Below is a small trained network, with its code and all its weights. Each question gives an input and a class and asks what happens when units are switched off, that is, made to give their printed mean instead of their output.

import numpy as np


def w(rows, s, z=0):
    codes = np.array(rows[::2]) - 128.0
    scale = np.full(codes.shape[1], s)
    scale[-1] = z or s
    return codes * scale


def f(y):
    return y / 2 * (1 + np.tanh(0.7978845608 * (y + 0.044715 * y**3)))


def log_softmax(a):
    a = a - a.max(-1, keepdims=True)
    return a - np.log(np.exp(a).sum(-1, keepdims=True))


def net(x, mask):
    res = np.array(x, float).reshape(1, 8) / 4 @ E
    y = f(res @ A[0][:, :-1].T + A[0][:, -1])
    res = res + np.where(mask, y, B[0][:, -1]) @ B[0][:, :-1]
    return log_softmax(res[-1] @ U[:, :-1].T + U[:, -1])


A, B = {}, {}
E = w([
[178,125,81,159,128,161,97,102],'x0',
[47,138,55,207,106,64,136,119],'x1',
[159,136,114,73,116,10,101,191],'x2',
[216,112,118,169,100,84,72,93],'x3',
[104,134,105,144,122,111,2,129],'x4',
[99,78,165,131,183,66,175,158],'x5',
[135,176,191,203,110,143,175,161],'x6',
[182,216,153,51,175,105,140,107],'x7',
],0.0089)
A[0] = w([
[39,97,254,216,48,49,205,123,250],'neuron 1',
[125,162,169,150,170,74,188,144,104],'neuron 2',
[177,126,59,117,142,116,73,163,155],'neuron 3',
[251,108,185,142,14,122,66,149,191],'neuron 4',
[188,123,107,92,112,92,93,105,132],'neuron 5',
[168,104,156,83,161,18,104,67,252],'neuron 6',
[59,84,112,56,145,141,120,183,236],'neuron 7',
[104,141,128,208,93,115,75,131,149],'neuron 8',
[152,135,85,122,34,155,88,98,171],'neuron 9',
[101,102,76,227,43,89,90,96,139],'neuron 10',
[159,173,219,155,156,137,220,117,208],'neuron 11',
[130,90,51,199,38,109,88,160,233],'neuron 12',
[180,109,145,62,134,148,190,187,184],'neuron 13',
[147,115,122,35,191,27,109,158,161],'neuron 14',
[150,232,78,134,129,190,110,109,112],'neuron 15',
],0.0081,0.0039)
B[0] = w([
[121,122,144,169,72,117,171,144,254],'neuron 1',
[105,165,122,204,98,186,164,174,172],'neuron 2',
[169,132,101,138,120,102,157,107,184],'neuron 3',
[244,110,91,101,104,147,110,10,237],'neuron 4',
[129,158,90,140,129,118,84,66,183],'neuron 5',
[75,167,79,78,128,129,160,133,229],'neuron 6',
[211,76,211,120,126,141,147,129,202],'neuron 7',
[156,116,94,118,105,120,125,88,177],'neuron 8',
[180,103,142,172,123,146,99,113,189],'neuron 9',
[166,59,47,153,80,77,166,96,214],'neuron 10',
[93,145,100,170,62,129,231,130,232],'neuron 11',
[173,57,136,194,38,67,176,135,228],'neuron 12',
[125,57,123,158,120,76,205,148,207],'neuron 13',
[78,255,133,109,227,121,183,188,231],'neuron 14',
[143,151,229,124,128,145,90,174,178],'neuron 15',
],0.0086,0.0097)
U = w([
[154,60,25,153,39,126,136,75,206],'0',
[112,170,61,45,218,110,115,139,63],'1',
[68,199,136,187,147,211,153,227,197],'2',
[68,30,132,135,225,143,102,175,3],'3',
[161,135,123,119,132,254,23,77,65],'4',
[128,23,182,118,134,148,164,165,134],'5',
],0.0081,0.0032)

Each question gives the input, the list of numbers given to net, and the class t.
The units are the neurons (one row each of A and B). Each row of codes is followed by its name. A weight is (code - 128) times the scale printed after its matrix; where a second scale follows, it is the last column's (A, B and U).
mask holds one flag per neuron, in row order. A switched-off neuron (its flag False) gives its mean, the last column of its row in B, instead of its output. The means were averaged over made-up inputs and are rounded, as every weight is.
A unit's drop is (log p(t) with every unit on - log p(t) with that unit switched off) / (log p(t) with every unit on - log p(t) with every unit switched off).
The circuit of an input: a set's keep is (log p(t) with only the set's units on - log p(t) with every unit switched off) / (log p(t) with every unit on - log p(t) with every unit switched off). Starting from the 12 units with the biggest drops (on a tie, the unit counted first), units are removed one at a time, each time the one whose removal leaves the highest keep (on an exact tie, the one counted first), for as long as the keep stays at least 0.8.
units of the circuit, in order: the units of the circuit, biggest drop first
most important unit: the unit with the biggest drop
top k neurons: the k neurons with the biggest drops, biggest first
drop when u is switched off: that unit's drop, to one decimal
input [6,-1,1,1,-8,7,-3,-6], class 5: units of the circuit, in order => neuron 4; neuron 10
input [-5,-6,-5,6,-5,-6,-4,1], class 4: units of the circuit, in order => neuron 12; neuron 10
input [-1,-8,5,-8,2,7,8,-1], class 2: most important unit => neuron 2
input [5,-3,4,5,-8,0,-4,2], class 1: units of the circuit, in order => neuron 14; neuron 12
input [-1,4,-5,0,-7,-2,-3,5], class 2: units of the circuit, in order => neuron 4; neuron 10
input [-2,-7,7,-8,-1,6,-2,2], class 2: units of the circuit, in order => neuron 14; neuron 2
input [-8,-3,-2,1,3,0,-5,-3], class 5: units of the circuit, in order => neuron 7; neuron 4
input [-5,3,-8,6,-3,1,-6,7], class 1: top 2 neurons => neuron 12; neuron 1
input [8,-2,-3,-8,0,4,-3,-7], class 3: units of the circuit, in order => neuron 4; neuron 11
input [-5,-8,8,-6,5,6,6,-7], class 2: top 4 neurons => neuron 14; neuron 12; neuron 2; neuron 10
input [1,0,5,-7,-2,-8,0,-2], class 2: top 2 neurons => neuron 4; neuron 10
input [4,-5,-5,7,-5,-8,0,5], class 4: drop when neuron 15 is switched off => 0.2
input [8,-7,-3,1,8,-4,0,3], class 4: drop when neuron 10 is switched off => 0.0
input [-8,-6,-7,6,2,1,-6,1], class 1: drop when neuron 9 is switched off => 0.1
input [5,7,-2,1,7,5,-5,8], class 1: top neuron => neuron 14
input [8,-4,1,0,7,-5,-2,3], class 4: drop when neuron 15 is switched off => 0.1
